(in the rows, 128 means zero)
Each row is followed by its class. Each block has new classes.
168 142  81 108 115 135 106 117 125 114 115  95 196 166 120 139 124 131 117 122  81 138  73 147 120  53 120 122 125  99 147 126 129 166  96 151 159 139 117 153 112 | (12)
120 130  97 124 123 135 149 119 116 128 135  98 178 109 136 146 120 135 132 121 121 155 121 152 130  99 117 122 130 142 110 127 130 141 105 142 155 135 137 147 128 | (12)
110 111 157 159 143 143 159 130 124  94 105 133 103 156 128  95 143 106 125 140 144 132 107 109 123 126 107 139 128 148 107 129 141 112 187 101  80 114 132 113 121 | (21)
167 143 137 107 107  96 106 122 162 114 140 138 134 205  95 172 108 128 105 160 125 115 101  93 106 112 133 156 130 121  98 129 123 127 165 115 158 168 103  96 156 | (21)
151 146 115 119  86  71 131 120 135  92 114 101 173 202 112 155 110 131  94 157  99 129 114 140 102  72 111 146 125 132 123 132 128 129 126 141 148 151 115 123 114 | (21)
124 150  97 121 125 138 121 123 125 119 111 109 156 122 125 129 128 143 121 129 122 143 121 123 113  97 120 140 119 130 136 118 108 114 112 143 139 133 133 139 120 | (13)
130 141 112 122 129 116 133 112 139  67 114 106 124 193 120 136 127 117 110 139 106 135  99 119  98  78 136 137 128 143 125 137 126 124 144 122 131 131 115 130  78 | (18)
139 102 119 110  91  91 114 108 136  91 110 105 196 177 106 185  65 150  81 177 147 144 131 144 117 122  53 181 141  95  96 110 111 136 155 133 176 182 149 127 110 | (21)
141  99 169 122 127  92 122 145 139 134 136 149 103 143 101 153  98 157 113 159 149 114 137 111 143 172  95 136 122 118 110 116 129 136 174 106 145 142 113 106 135 | (18)
126 155  78 129 116 128 132 114 123 121 129 105 163 144 134 136 135 152 131  63 109 146 113 170 117  79 125 114 125 139 136 127 132 138 109 154 144 126 132 122 123 | (13)
151 151 110 127 116 114 138 103 128  82 117 108 157 208 117 136  77 139 104 131  90 129  92 106  97  70 140 142 132 130 122 122 131 129 139 114 149 153 117 114 111 | (21)
129 122 125 123 112 134 117 131 174 137 132 120 138 114 124 147 101 117 128 138 137 133 136 136 129 138 110 136 132 130 123 115 110 125 126 136 148 140 125 139 138 | (13)
144 109 129 123 115 119 115 122 149  85 126 114 159 182 113 139  72 125  98 180 116 144 114 129  95 122 106 160 128 118 152 119 121 118 141 124 146 132 126 128 122 | (21)
132 157  69 128 134 132 140 103 131  79 109  96 186 221 126 119 128 149 113 135  58 147  67 127  90  22 143 122 119 144 127 147 136 123  90 136 124 129 125 122  90 | (21)
136 133 114 119 125 102 145 117 116 102 126 112 198 205 101 130 108 129 100 148 120 145 109 132 119  78  87 135 131 126 121 131 125 124 130 137 137 141 135 119 101 | (12)
140 140 107 145 110 126 141 128 118  98 139 106 157 180 113 117 127 135 113 139 112 142  95 126 108  64 113 132 132 137 119 127 147 130 128 141 142 135 142 121 103 | (21)
127 121 102 133 107 110 150 129 118 114 119 105 208 172 116 117 119 132 115 144  78 148 110 141 120  70  91 108 118 128 137 132 127 137 107 151 125 121 142 109  92 | (21)
130 112 148 126 130  84 130 127 114 149 131 129 126 110 132 131 125 132 117 117 128 127 135 159 151 156  99 119 118 132 118 120 129 142 122 124 127 131 134 126 127 | (13)
157 139 118 111 101  88 122 126 141 115 132 119 179 190 109 166  95 135 103 135 106 120 122 132 111  92  92 147 128 120 123 128 129 190 134 134 166 150 127 106 119 | (21)
147 128 127 114 124 130 103 127 120 147 135 126 161 123 114 151 126 135 123 120 121 147 137 155 129 123 126 114 124 111 129 130 132 154 108 152 163 142 129 137 132 | (13)
122 133 125 135 123 130 154 110 133 104  84 120 117 167 123 122 114 133 110 132 141 136  87 105 108  98 106 133 134 139 111 119 119 117 156 103 127 156 134 114 117 | (21)
149 170  61 100  98 133 120 104 135 109 133  97 206 193 119 157 119 149 116 127  83 132  86 134 104  38 149 135 115 111 136 126 131 159 112 151 176 152 128 130 116 | (21)
141 139 100 114 115 129 119  92 121 128 133 126 174 124 121 172 108 139 122 127 121 142 129 147 126 122 126 129 118 105 143 119 134 133 108 150 158 143 126 149 140 | (13)
134 142  73 137 115 144 142 114 121 126 129 106 142 134 135 139 122 135 119 113 128 138 111 126 119 116 132 118 135 124 130 127 123 128 139 130 143 152 128 121 123 | (21)
